Facts:
[W, AL, D, AZ, AF, AU, S, X, AK, U, Y, C, AP, BA, AX, AS, AG] Ξ 109
[AB, AR, AQ, P, AW, G, Z, B, F, AJ, O, AD, M, AE, I, AV, N, K] Ξ 342
[J, AT, E, A, AO, AN, T, H, AM, R, AH, AC, AI, Q, AA, L, AY, V] Ξ 294
W ω V
AB ω AZ
J ω AN
AT ω AQ
AR ω AY
E ω Q
AL ω AX
D ω AW
A ω O
AZ ω AJ
AF ω N
AQ ω AK
AW ω Z
G ω W
Z ω AV
B ω AB
AO ω BA
AN ω D
T ω AA
H ω F
AM ω H
X ω AG
F ω A
AH ω AF
AJ ω AS
O ω G
AD ω AH
AK ω I
U ω AL
M ω X
Y ω AM
C ω AR
AC ω K
AI ω T
Q ω M
AA ω L
AE ω Y
AP ω AI
I ω J
BA ω E
AX ω AD
AS ω C
L ω AC
AV ω AP
AY ω AE
V ω U
N ω AO
K ω B

Known rows:
AY: .22,-.02,.08,-.27,.12,.14,-.02,.05,-.31,-.21,-.22,.05,-.06,-.07,.21,-.24,-.12
AD: -.40,.08,.04,.34,.12,-.06,-.10,.01,.34,-.20,.00,-.28,.03,-.06,.05,.43,-.06
I: -.33,.18,.14,.19,.06,.05,-.10,.14,.34,.06,-.12,-.11,.00,-.09,.11,.10,-.05
C: .03,-.21,-.14,.06,-.15,-.26,.12,-.34,.11,.22,.21,.17,-.18,.19,-.03,.09,.13
AU: .11,-.31,-.06,.00,-.31,-.24,.04,-.08,-.06,.27,.02,.06,.04,.02,-.12,.05,.05
V: .19,-.05,-.10,-.32,.43,.37,-.15,-.02,-.14,-.14,-.02,-.07,.01,-.04,.01,.25,-.10
AM: .24,.15,-.10,-.13,.29,.12,.17,-.16,-.24,-.31,-.08,.10,-.10,-.21,.01,-.09,.07
AX: .08,.11,-.26,.13,-.30,.06,.22,-.19,-.16,.13,.18,.08,-.05,.37,-.02,.21,.12
AN: .30,.01,.01,-.31,.21,.42,-.12,.09,-.20,-.04,-.22,.04,.03,-.10,.08,-.06,-.04
Z: -.15,.05,.52,.09,-.03,.00,-.27,.27,.17,.11,-.08,-.14,.24,-.05,.12,.10,-.07
N: -.44,.00,-.05,.40,-.01,-.29,-.12,-.11,.26,-.40,-.04,-.13,.03,-.12,-.05,-.26,-.01
BA: .04,.14,-.24,-.02,-.20,-.08,-.04,-.30,.01,.25,.28,-.07,-.06,.04,-.15,.43,.36
K: -.23,-.12,.27,.04,-.08,-.26,-.21,.38,.18,.09,-.22,-.18,.15,-.11,.02,-.20,-.41
AR: -.37,.15,.25,.25,-.12,-.27,.13,.21,-.07,-.30,-.17,-.03,.02,.30,.19,-.51,-.04
A: .11,.12,-.07,-.28,.20,.16,.15,.12,-.30,-.17,.00,-.01,.09,-.04,.06,-.18,.10
AK: .21,-.08,-.06,-.11,-.33,-.08,-.01,.09,-.12,.50,-.04,.16,.01,.11,-.01,.15,.28
AA: .09,.04,-.11,-.09,.48,.37,-.15,-.27,.05,-.18,.17,.07,-.21,-.28,-.16,.25,-.12

Rows:
.04,.28,-.26,-.02,.31,.46,-.01,-.24,-.21,-.38,.06,-.07,-.18,.03,.00,.21,.06 | AH
-.33,.09,.18,.26,.12,-.20,.08,.14,.19,-.10,-.11,-.15,.09,.05,.02,-.10,-.14 | G
-.43,.53,.15,.08,.03,.07,-.08,.30,.19,.12,-.10,-.14,-.03,.13,.18,.36,.10 | AQ

Now the same nodes, written a new way:
Known rows:
F: .07,.07,-.24,.15,.21,.24,-.14,.02,-.10,-.04,-.12,.35,.10,-.15,-.13,.11,-.23
AD: -.07,.07,-.13,.09,.39,.30,-.05,-.11,.10,.03,-.06,.30,.06,-.22,.03,.13,-.21
D: .25,.17,-.16,.18,-.03,.45,.06,-.35,-.13,.15,-.17,-.01,.21,-.15,.08,-.09,.04
S: .02,.17,-.08,.20,-.15,.43,.06,-.29,-.03,.17,-.23,.07,.15,-.14,.02,.02,-.10
AA: -.03,-.07,-.27,.58,.03,.65,-.11,-.06,-.01,.10,-.07,.03,.27,-.34,-.06,.11,-.06
H: -.09,.04,-.27,.57,.05,.47,-.05,.13,-.12,-.11,-.17,.05,.24,-.18,.02,.02,-.19
K: .05,.00,-.28,.14,.21,.43,-.17,-.23,-.09,.10,-.02,.39,.10,-.36,-.14,.10,-.25
A: -.12,.06,-.27,.58,.01,.42,-.01,.14,-.11,-.11,-.05,.03,.23,-.19,-.02,.03,-.13
AL: -.12,.14,-.11,.05,-.07,.36,.16,-.20,.11,.13,-.19,.04,.18,-.14,.08,-.16,-.07
AQ: .30,.13,-.18,.08,.29,.48,-.10,-.07,-.01,.15,.02,.23,.06,-.16,-.09,.25,-.28
AJ: .03,.15,-.29,.07,.17,.42,-.19,-.12,-.10,-.02,-.05,.39,.08,-.40,.02,.17,-.23
AV: .23,.06,-.24,.15,.31,.38,-.22,-.19,-.03,.10,-.04,.29,.16,-.23,-.04,.27,.02
Z: .24,.09,-.23,.16,.35,.36,-.16,-.21,-.09,.07,-.04,.27,.17,-.21,-.03,.27,.01
AZ: -.03,.20,-.21,.13,-.24,.50,-.04,-.30,-.08,.08,-.16,.16,.16,-.31,.10,-.17,-.13
BA: .05,.12,.09,.20,-.10,.35,.05,-.20,-.02,.24,-.22,-.01,.03,-.26,.14,-.11,-.05
U: -.11,.16,-.15,.06,-.10,.33,.17,-.18,.07,.12,-.16,.03,.18,-.15,.00,-.14,-.06
P: .06,.10,-.16,.15,.26,.37,-.10,-.15,-.05,.08,-.07,.30,.06,-.22,-.12,.33,-.22

Rows:
-.22,.03,-.11,.57,.22,.52,.03,.00,.10,-.04,-.06,.00,.15,-.27,.18,.05,-.12 | AH
.04,.06,-.02,.16,.35,.29,-.10,-.09,.05,.07,-.08,.26,-.06,-.31,.04,.13,-.17 | N
.03,.10,-.24,.11,.19,.20,-.08,.01,-.07,-.04,-.03,.30,.09,-.19,-.18,.14,-.18 | O
-.23,.08,-.24,.47,.10,.47,.11,.09,.00,-.05,.01,-.05,.24,-.27,-.04,.09,-.07 | V
.00,-.02,-.27,.56,.06,.61,-.14,-.05,.01,.07,-.05,.02,.30,-.29,.01,.16,.05 | AI
-.12,.14,-.09,.10,-.02,.36,.13,-.23,.13,.13,-.20,.05,.18,-.15,.12,-.20,-.09 | AX
.00,.24,-.24,.10,-.23,.48,-.03,-.23,-.07,.06,-.24,.13,.16,-.33,.12,-.09,-.12 | AS
.01,.10,-.26,.13,.20,.43,-.18,-.20,-.10,.02,.00,.41,.08,-.37,-.06,.12,-.26 | AB
.08,.15,-.33,.05,.23,.39,-.14,-.04,-.08,-.02,-.20,.34,.08,-.39,-.03,.25,-.22 | AR
-.09,.10,-.35,.50,.06,.59,-.02,.08,-.09,-.10,-.25,.03,.21,-.38,.06,.15,-.17 | AY
.04,.04,-.26,.14,.20,.44,-.19,-.22,-.10,.05,.00,.40,.09,-.37,-.11,.10,-.25 | B
.01,.05,.01,.08,.28,.33,-.08,-.03,-.15,.29,-.08,.31,.06,-.30,.01,.28,-.13 | M
.09,.10,-.32,.07,.25,.35,-.11,-.01,-.09,-.01,-.26,.34,.09,-.31,-.08,.19,-.24 | AE
.14,.09,-.24,.54,.19,.67,.05,-.03,-.14,.02,-.01,-.09,.26,-.25,.05,.13,-.10 | J
.17,.10,-.17,.18,-.15,.45,-.08,-.32,.03,.22,-.19,.06,.25,-.16,.06,-.04,.11 | AP

